Below are the code and all the weights of a small trained network. Each question names an input and a class and asks about switching units off, where a switched-off unit gives its printed mean instead of its output.

import numpy as np


def w(rows, s, z=0):
    codes = np.array(rows[::2]) - 128.0
    scale = np.full(codes.shape[1], s)
    scale[-1] = z or s
    return codes * scale


def f(y):
    return np.maximum(y, 0)


def log_softmax(a):
    a = a - a.max(-1, keepdims=True)
    return a - np.log(np.exp(a).sum(-1, keepdims=True))


def net(x, mask):
    res = np.array(x, float).reshape(1, 3) / 4 @ E
    y = f(res @ A[0][:, :-1].T + A[0][:, -1])
    res = res + np.where(mask, y, B[0][:, -1]) @ B[0][:, :-1]
    return log_softmax(res[-1] @ U[:, :-1].T + U[:, -1])


A, B = {}, {}
E = w([
[133,53,58,175,104,172],'x0',
[122,45,193,83,83,98],'x1',
[6,117,104,32,130,188],'x2',
],0.015)
A[0] = w([
[73,242,187,80,158,95,40],'N0',
[74,109,67,43,160,191,5],'N1',
[90,84,36,154,37,171,46],'N2',
[109,125,100,152,196,155,87],'N3',
[64,12,214,142,74,132,79],'N4',
[86,174,94,183,185,206,54],'N5',
[90,96,83,180,50,178,31],'N6',
[139,192,99,121,124,196,254],'N7',
[58,115,99,84,170,180,72],'N8',
[127,163,173,34,206,168,101],'N9',
],0.011,0.0045)
B[0] = w([
[90,170,204,128,43,125,228],'N0',
[199,152,111,175,185,79,243],'N1',
[57,151,130,143,26,123,229],'N2',
[81,145,191,84,151,156,172],'N3',
[95,202,199,106,255,154,248],'N4',
[169,148,219,172,172,183,216],'N5',
[25,145,124,207,10,72,200],'N6',
[109,36,130,91,103,212,218],'N7',
[198,75,100,205,195,75,229],'N8',
[120,122,45,146,88,79,206],'N9',
],0.0088,0.013)
U = w([
[116,149,133,108,37,86,101],'0',
[246,126,77,158,185,44,99],'1',
[123,120,197,74,210,248,69],'2',
[147,91,123,63,136,161,255],'3',
],0.012,0.0087)

Each question gives the input, the list of numbers given to net, and the class t.
The units are the neurons (one row each of A and B). Each row of codes is followed by its name. A weight is (code - 128) times the scale printed after its matrix; where a second scale follows, it is the last column's (A, B and U).
mask holds one flag per neuron, in row order. A switched-off neuron (its flag False) gives its mean, the last column of its row in B, instead of its output. The means were averaged over made-up inputs and are rounded, as every weight is.
A unit's drop is (log p(t) with every unit on - log p(t) with that unit switched off) / (log p(t) with every unit on - log p(t) with every unit switched off).
The circuit of an input: a set's keep is (log p(t) with only the set's units on - log p(t) with every unit switched off) / (log p(t) with every unit on - log p(t) with every unit switched off). Starting from all 10 units, units are removed one at a time, each time the one whose removal leaves the highest keep (on an exact tie, the one counted first), for as long as the keep stays at least 0.8.
circuit, biggest first: the units of the circuit, biggest drop first
unit that matters most: the unit with the biggest drop
k most important neurons: the k neurons with the biggest drops, biggest first
drop when u is switched off: that unit's drop, to one decimal
input [-6,0,7], class 1: unit that matters most : N8
input [-7,0,-5], class 0: 2 most important neurons : (N0; N8)
input [-3,-1,-1], class 3: circuit, biggest first : (N6; N1; N4)
input [-5,-5,-4], class 0: 2 most important neurons : (N4; N0)
input [7,8,4], class 2: 2 most important neurons : (N4; N9)
input [-6,-1,8], class 1: 2 most important neurons : (N8; N1)
input [-2,1,-3], class 3: 3 most important neurons : (N1; N8; N9)
input [-7,-7,1], class 0: 2 most important neurons : (N0; N9)
input [7,-6,4], class 0: 2 most important neurons : (N6; N2)
input [1,-3,-3], class 3: 3 most important neurons : (N1; N8; N4)
input [-2,3,-3], class 3: 2 most important neurons : (N1; N8)
input [-7,-6,5], class 0: 3 most important neurons : (N0; N9; N4)
input [4,-4,-1], class 0: 2 most important neurons : (N4; N6)
input [5,-1,6], class 1: circuit, biggest first : (N1)
input [1,-1,2], class 3: circuit, biggest first : (N4; N0; N6)
input [5,1,-5], class 0: drop when N1 is switched off : 0.7
input [-5,0,4], class 0: drop when N0 is switched off : 1.5
input [-3,-5,5], class 1: drop when N4 is switched off : 0.4
